Below are the code and all the weights of a small trained network. Each question names an input and a target symbol and asks about switching units off, where a switched-off unit gives its printed mean instead of its output.

import numpy as np


def w(rows, s, z=0):
    codes = np.array(rows[::2]) - 128.0
    scale = np.full(codes.shape[1], s)
    scale[-1] = z or s
    return codes * scale


def norm(h):
    return h / np.sqrt((h * h).mean(-1, keepdims=True) + 1e-5)


def f(y):
    return np.maximum(y, 0)


def softmax(a):
    e = np.exp(a - a.max(-1, keepdims=True))
    return e / e.sum(-1, keepdims=True)


def log_softmax(a):
    a = a - a.max(-1, keepdims=True)
    return a - np.log(np.exp(a).sum(-1, keepdims=True))


def net(x, mask):
    ids = ['αδεηθμξπσψω'.index(c) for c in x.split()]
    T = len(ids)
    res = E[ids] + P[:T]
    r = norm(res)
    for j in range(2):
        rows = slice(2 * j, 2 * j + 2)
        q, k, v = (r @ M[0][rows].T for M in (Q, K, V))
        z = softmax(np.where(np.tri(T) > 0, q @ k.T / 2**0.5, -1e9)) @ v
        o = O[0][rows]
        res = res + np.where(mask[j], z, o[:, -1]) @ o[:, :-1]
    y = f(norm(res) @ A[0][:, :-1].T + A[0][:, -1])
    res = res + np.where(mask[2:26], y, B[0][:, -1]) @ B[0][:, :-1]
    return log_softmax(norm(res)[-1] @ U[:, :-1].T + U[:, -1])


Q, K, V, O, A, B = {}, {}, {}, {}, {}, {}
E = w([
[131,175,84],'α',
[102,144,15],'δ',
[214,136,74],'ε',
[133,161,101],'η',
[162,70,176],'θ',
[60,52,172],'μ',
[204,50,156],'ξ',
[229,133,95],'π',
[219,136,123],'σ',
[71,77,252],'ψ',
[129,214,97],'ω',
],0.0034)
P = w([
[69,255,59],'0',
[93,168,84],'1',
[110,158,100],'2',
[123,153,108],'3',
[130,144,116],'4',
[132,133,116],'5',
],0.0018)
Q[0] = w([
[102,111,127],'head 0',
[102,94,144],'head 0',
[255,123,203],'head 1',
[129,62,153],'head 1',
],0.0074)
K[0] = w([
[134,97,177],'head 0',
[171,109,149],'head 0',
[141,196,254],'head 1',
[60,100,187],'head 1',
],0.0069)
V[0] = w([
[200,165,80],'head 0',
[113,154,205],'head 0',
[63,173,231],'head 1',
[201,255,228],'head 1',
],0.0037)
O[0] = w([
[190,155,142,253],'head 0',
[88,153,135,36],'head 0',
[138,4,122,64],'head 1',
[32,105,19,105],'head 1',
],0.003,0.00056)
A[0] = w([
[75,163,147,120],'neuron 0',
[179,204,8,202],'neuron 1',
[94,184,176,155],'neuron 2',
[130,98,153,236],'neuron 3',
[168,128,156,55],'neuron 4',
[135,181,185,132],'neuron 5',
[122,126,137,66],'neuron 6',
[139,184,122,145],'neuron 7',
[131,75,70,85],'neuron 8',
[202,67,133,106],'neuron 9',
[77,82,119,126],'neuron 10',
[31,146,115,139],'neuron 11',
[161,214,234,70],'neuron 12',
[35,211,191,127],'neuron 13',
[2,174,142,114],'neuron 14',
[188,122,185,69],'neuron 15',
[130,88,148,8],'neuron 16',
[199,145,206,101],'neuron 17',
[56,97,98,221],'neuron 18',
[197,60,120,108],'neuron 19',
[148,55,51,61],'neuron 20',
[165,165,57,98],'neuron 21',
[147,83,182,63],'neuron 22',
[188,85,97,95],'neuron 23',
],0.0048,0.0015)
B[0] = w([
[94,105,73,144],'neuron 0',
[109,88,169,255],'neuron 1',
[70,109,99,147],'neuron 2',
[135,172,128,171],'neuron 3',
[171,129,146,138],'neuron 4',
[59,150,23,140],'neuron 5',
[129,115,126,128],'neuron 6',
[120,94,139,167],'neuron 7',
[78,157,61,139],'neuron 8',
[115,115,182,169],'neuron 9',
[146,176,148,157],'neuron 10',
[181,129,64,160],'neuron 11',
[170,116,3,144],'neuron 12',
[36,89,34,160],'neuron 13',
[138,123,54,165],'neuron 14',
[164,129,132,152],'neuron 15',
[124,128,150,137],'neuron 16',
[185,121,85,160],'neuron 17',
[178,192,105,170],'neuron 18',
[96,134,178,168],'neuron 19',
[70,150,86,145],'neuron 20',
[118,114,190,188],'neuron 21',
[140,143,145,161],'neuron 22',
[83,89,102,159],'neuron 23',
],0.004,0.0046)
U = w([
[150,124,150,23],'α',
[43,131,2,252],'δ',
[104,186,215,151],'ε',
[230,98,83,140],'η',
[147,127,147,37],'θ',
[6,95,211,127],'μ',
[191,179,133,131],'ξ',
[170,134,131,35],'π',
[191,176,140,138],'σ',
[141,121,160,48],'ψ',
[165,113,184,89],'ω',
],0.009,0.0036)

Each question gives the input, a string of symbols that net reads in full, and the target symbol t.
The units are the heads (2 rows each of Q, K, V and O) and the neurons (one row each of A and B). Each row of codes is followed by its name. A weight is (code - 128) times the scale printed after its matrix; where a second scale follows, it is the last column's (O, A, B and U).
mask holds one flag per unit, heads first, then neurons. A switched-off unit (its flag False) gives its mean, the last column of its rows in O or B, instead of its output. The means were averaged over made-up inputs and are rounded, as every weight is.
A unit's drop is (log p(t) with every unit on - log p(t) with that unit switched off) / (log p(t) with every unit on - log p(t) with every unit switched off).
The circuit of an input: a set's keep is (log p(t) with only the set's units on - log p(t) with every unit switched off) / (log p(t) with every unit on - log p(t) with every unit switched off). Starting from the 12 units with the biggest drops (on a tie, the unit counted first), units are removed one at a time, each time the one whose removal leaves the highest keep (on an exact tie, the one counted first), for as long as the keep stays at least 0.8.
units of the circuit, in order: the units of the circuit, biggest drop first
most important unit: the unit with the biggest drop
k most important neurons: the k neurons with the biggest drops, biggest first
which heads matter: for each layer, one digit per head in row order, 1 if its drop is at least 0.15 and else 0, layers parted by /
drop of u: that unit's drop, to one decimal
input θ η ψ ω μ π, target δ: units of the circuit, in order => (head 1; neuron 20)
input μ η ω η, target μ: units of the circuit, in order => (neuron 1; neuron 21)
input ψ μ μ ψ π, target μ: most important unit => head 0
input ψ ω ξ α θ, target μ: units of the circuit, in order => (head 1; neuron 20; neuron 19; neuron 11)
input θ δ μ σ, target δ: which heads matter => 01
input ξ δ δ, target μ: which heads matter => 11
input ψ μ ψ δ ω σ, target μ: which heads matter => 01
input ψ θ θ δ μ, target δ: 2 most important neurons => (neuron 1; neuron 21)
input μ δ ψ, target δ: 2 most important neurons => (neuron 13; neuron 1)
input θ ψ ξ, target δ: drop of neuron 20 => 0.1
input θ ψ π, target δ: drop of neuron 19 => 0.0
input ψ σ μ ψ π, target μ: drop of head 1 => 0.3
input θ θ α μ, target δ: drop of head 0 => 0.5
input ψ θ μ ψ ξ, target μ: most important neuron => (neuron 19)
